Below are the code and all the weights of a small trained network. Each question names an input and a target symbol and asks about switching units off, where a switched-off unit gives its printed mean instead of its output.

import numpy as np


def w(rows, s, z=0):
    codes = np.array(rows[::2]) - 128.0
    scale = np.full(codes.shape[1], s)
    scale[-1] = z or s
    return codes * scale


def f(y):
    return y / 2 * (1 + np.tanh(0.7978845608 * (y + 0.044715 * y**3)))


def softmax(a):
    e = np.exp(a - a.max(-1, keepdims=True))
    return e / e.sum(-1, keepdims=True)


def log_softmax(a):
    a = a - a.max(-1, keepdims=True)
    return a - np.log(np.exp(a).sum(-1, keepdims=True))


def net(x, mask):
    ids = ['αγδηλμπφψω'.index(c) for c in x.split()]
    T = len(ids)
    res = E[ids] + P[:T]
    u = 0
    for l in range(2):
        r = res
        for j in range(2):
            rows = slice(4 * j, 4 * j + 4)
            q, k, v = (r @ M[l][rows].T for M in (Q, K, V))
            z = softmax(np.where(np.tri(T) > 0, q @ k.T / 4**0.5, -1e9)) @ v
            o = O[l][rows]
            res = res + np.where(mask[u + j], z, o[:, -1]) @ o[:, :-1]
        u += 2
        y = f(res @ A[l][:, :-1].T + A[l][:, -1])
        res = res + np.where(mask[u : u + 4], y, B[l][:, -1]) @ B[l][:, :-1]
        u += 4
    return log_softmax(res[-1] @ U[:, :-1].T + U[:, -1])


Q, K, V, O, A, B = {}, {}, {}, {}, {}, {}
E = w([
[141,91,196,154,149,176,193],'α',
[111,68,205,142,107,141,91],'γ',
[147,117,149,97,189,135,114],'δ',
[93,5,162,141,65,130,134],'η',
[87,134,187,132,125,145,156],'λ',
[145,36,176,85,132,87,96],'μ',
[134,88,182,25,113,116,65],'π',
[119,74,187,154,149,114,131],'φ',
[143,26,162,101,90,176,161],'ψ',
[92,122,219,117,106,161,80],'ω',
],0.019)
P = w([
[62,105,151,97,158,152,128],'0',
[118,186,126,160,105,123,91],'1',
[175,122,116,198,198,165,99],'2',
[51,88,173,74,136,153,174],'3',
[137,201,150,145,73,99,108],'4',
[199,120,98,163,171,169,117],'5',
[69,84,200,67,119,138,213],'6',
[159,215,163,138,47,85,126],'7',
[213,103,78,161,153,167,133],'8',
[88,76,210,76,105,137,250],'9',
[192,222,167,102,13,67,145],'10',
[210,131,66,145,156,194,105],'11',
[116,49,132,85,121,104,211],'12',
],0.016)
Q[0] = w([
[39,129,120,98,172,147,215],'0.h1',
[123,245,172,169,152,74,141],'0.h1',
[190,161,52,198,181,129,56],'0.h1',
[155,149,36,155,124,107,88],'0.h1',
[199,172,108,234,92,90,58],'0.h2',
[190,127,66,88,169,107,168],'0.h2',
[123,72,169,132,121,79,163],'0.h2',
[154,114,115,150,60,162,131],'0.h2',
],0.011)
K[0] = w([
[142,222,150,154,96,41,80],'0.h1',
[89,120,162,129,154,132,215],'0.h1',
[72,47,151,93,255,221,12],'0.h1',
[13,94,212,141,233,135,76],'0.h1',
[17,80,33,137,233,230,110],'0.h2',
[105,102,103,72,189,113,92],'0.h2',
[126,82,173,146,57,105,181],'0.h2',
[88,136,120,173,136,137,140],'0.h2',
],0.0089)
V[0] = w([
[62,81,65,104,5,183,99],'0.h1',
[91,113,193,183,156,100,133],'0.h1',
[39,254,133,110,135,145,150],'0.h1',
[95,138,167,130,105,205,200],'0.h1',
[167,99,57,140,93,150,138],'0.h2',
[139,170,171,159,102,186,29],'0.h2',
[97,139,98,18,107,136,54],'0.h2',
[95,181,118,180,150,179,133],'0.h2',
],0.01)
O[0] = w([
[156,123,226,159,106,7,173,188],'0.h1',
[255,188,18,171,139,136,106,200],'0.h1',
[55,76,14,152,117,80,100,2],'0.h1',
[147,44,78,93,154,109,227,223],'0.h1',
[133,226,163,159,164,153,210,34],'0.h2',
[189,21,165,176,105,92,98,195],'0.h2',
[55,119,182,120,86,96,90,142],'0.h2',
[110,122,94,122,194,61,177,28],'0.h2',
],0.0095,0.0064)
A[0] = w([
[178,183,123,181,150,137,84,203],'0.n1',
[54,66,134,43,202,164,199,98],'0.n2',
[142,179,107,102,254,16,103,107],'0.n3',
[174,201,67,156,67,32,110,2],'0.n4',
],0.0092,0.00068)
B[0] = w([
[66,61,115,190,126,105,170,180],'0.n1',
[103,179,122,250,92,124,91,253],'0.n2',
[131,135,197,67,87,146,103,130],'0.n3',
[77,187,163,128,179,91,64,176],'0.n4',
],0.015,0.0056)
Q[1] = w([
[197,185,159,99,37,132,128],'1.h1',
[156,181,130,105,127,124,200],'1.h1',
[138,133,152,185,69,91,86],'1.h1',
[182,145,198,105,181,161,111],'1.h1',
[120,210,155,84,172,138,101],'1.h2',
[2,90,171,128,33,121,169],'1.h2',
[124,141,77,102,127,97,122],'1.h2',
[38,105,119,147,185,147,200],'1.h2',
],0.01)
K[1] = w([
[153,106,199,117,35,181,148],'1.h1',
[103,181,115,153,139,15,133],'1.h1',
[122,81,254,160,190,96,93],'1.h1',
[232,178,120,137,245,149,112],'1.h1',
[100,89,174,163,144,84,98],'1.h2',
[112,236,88,86,8,32,157],'1.h2',
[54,132,162,145,150,195,140],'1.h2',
[31,140,68,73,156,60,137],'1.h2',
],0.0072)
V[1] = w([
[134,146,130,148,163,81,113],'1.h1',
[117,180,161,81,137,168,255],'1.h1',
[127,105,167,141,132,120,110],'1.h1',
[146,92,118,164,131,134,43],'1.h1',
[141,134,90,122,109,88,143],'1.h2',
[102,132,157,151,100,166,161],'1.h2',
[57,98,128,75,197,102,179],'1.h2',
[191,107,110,115,123,182,181],'1.h2',
],0.0078)
O[1] = w([
[162,187,117,176,126,203,117,107],'1.h1',
[155,111,86,179,187,137,113,14],'1.h1',
[159,209,36,3,253,117,58,254],'1.h1',
[194,112,87,204,244,134,141,229],'1.h1',
[167,132,72,137,107,150,173,96],'1.h2',
[178,154,105,125,152,106,207,153],'1.h2',
[158,105,177,174,118,122,131,13],'1.h2',
[70,208,101,174,197,168,186,190],'1.h2',
],0.0056,0.0096)
A[1] = w([
[159,239,65,179,95,120,112,5],'1.n1',
[116,96,49,180,169,49,81,99],'1.n2',
[95,199,172,56,85,43,73,160],'1.n3',
[60,255,172,110,19,58,111,122],'1.n4',
],0.0065,0.012)
B[1] = w([
[69,105,132,115,237,89,174,146],'1.n1',
[76,78,106,139,21,155,225,163],'1.n2',
[65,205,107,92,100,213,192,247],'1.n3',
[166,46,123,211,184,31,1,188],'1.n4',
],0.0084,0.013)
U = w([
[47,165,111,118,160,97,159,164],'α',
[132,49,148,114,254,104,121,135],'γ',
[123,174,113,165,103,173,64,76],'δ',
[94,166,199,105,108,84,228,119],'η',
[137,150,122,146,72,125,124,109],'λ',
[107,168,175,137,102,243,140,87],'μ',
[14,96,200,115,181,106,155,52],'π',
[189,149,71,117,156,173,103,253],'φ',
[141,198,159,174,130,77,110,132],'ψ',
[90,83,138,103,161,63,164,69],'ω',
],0.007,0.0063)

Each question gives the input, a string of symbols that net reads in full, and the target symbol t.
The units are the heads (4 rows each of Q, K, V and O) and the neurons (one row each of A and B). Each row of codes is followed by its name. A weight is (code - 128) times the scale printed after its matrix; where a second scale follows, it is the last column's (O, A, B and U).
mask holds one flag per unit, layer by layer, with each layer's heads first. A switched-off unit (its flag False) gives its mean, the last column of its rows in O or B, instead of its output. The means were averaged over made-up inputs and are rounded, as every weight is.
A unit's drop is (log p(t) with every unit on - log p(t) with that unit switched off) / (log p(t) with every unit on - log p(t) with every unit switched off).
The circuit of an input: a set's keep is (log p(t) with only the set's units on - log p(t) with every unit switched off) / (log p(t) with every unit on - log p(t) with every unit switched off). Starting from all 12 units, units are removed one at a time, each time the one whose removal leaves the highest keep (on an exact tie, the one counted first), for as long as the keep stays at least 0.8.
circuit, biggest first: the units of the circuit, biggest drop first
unit that matters most: the unit with the biggest drop
k most important neurons: the k neurons with the biggest drops, biggest first
top k neurons in layer l: the k neurons of layer l with the biggest drops, biggest first
heads that matter: for each layer, one digit per head in row order, 1 if its drop is at least 0.15 and else 0, layers parted by /
input ω γ φ π α π φ ψ, target η: circuit, biggest first -> [0.h1]
input π α ψ γ π π λ, target π: 3 most important neurons -> [1.n4 1.n3 0.n2]
input δ ψ ψ π φ π π π ψ η π, target ψ: circuit, biggest first -> [1.n4 0.n4]
input η α ω μ μ π η ψ φ ω ψ γ, target γ: circuit, biggest first -> [1.n3 0.n2]
input γ μ ψ α μ α π η, target ψ: heads that matter -> 10 / 00
input ψ γ η ψ α φ ω λ π λ, target λ: heads that matter -> 10 / 01
input α α π α ψ ψ π λ δ π γ π ω, target γ: circuit, biggest first -> [0.h2 1.n3]
input π μ μ ω η μ ψ φ π μ α μ γ, target α: heads that matter -> 11 / 01
input π λ π μ, target λ: 2 most important neurons -> [0.n2 1.n2]
input π ψ α ψ, target ψ: circuit, biggest first -> [0.n2 0.h1 1.n4]
input η π δ μ α π π, target α: top 3 neurons in layer 1 -> [1.n1 1.n2 1.n4]
input μ γ ψ φ μ α, target γ: top 2 neurons in layer 0 -> [0.n1 0.n2]
input α η λ π π π λ π α ω π φ η, target π: top 2 neurons in layer 1 -> [1.n3 1.n4]
input π φ ψ α π π η η φ η π ψ γ, target π: heads that matter -> 11 / 00
input δ π π α α π ψ α η α, target α: circuit, biggest first -> [0.n2 0.h1 1.n1 0.h2]
input π π η γ φ δ ω, target φ: heads that matter -> 10 / 00
input ψ π φ μ δ α α, target δ: circuit, biggest first -> [0.n2 0.h1]
input ψ π α φ π μ π δ π ψ ω η γ, target ω: heads that matter -> 11 / 00
input π δ α α μ π δ π ψ π λ, target α: 2 most important neurons -> [1.n3 0.n4]
input η ψ π λ, target ψ: heads that matter -> 00 / 00
input ψ η α λ ψ φ δ γ δ ψ, target γ: unit that matters most -> 0.h2
input α η ψ γ δ α φ η π ψ π, target η: 2 most important neurons -> [0.n2 1.n3]
input π δ γ ψ μ π η λ δ α, target λ: circuit, biggest first -> [0.n2 0.h1 1.h2 1.n2]
input π ψ α η φ γ η η ψ μ μ φ π, target μ: 2 most important neurons -> [1.n3 0.n2]
input α α α α π π α φ α γ π, target φ: unit that matters most -> 0.h1
input ψ φ γ π π δ, target γ: 4 most important neurons -> [1.n3 0.n2 0.n1 1.n2]
input α μ π μ π π π λ α γ, target λ: unit that matters most -> 0.n2
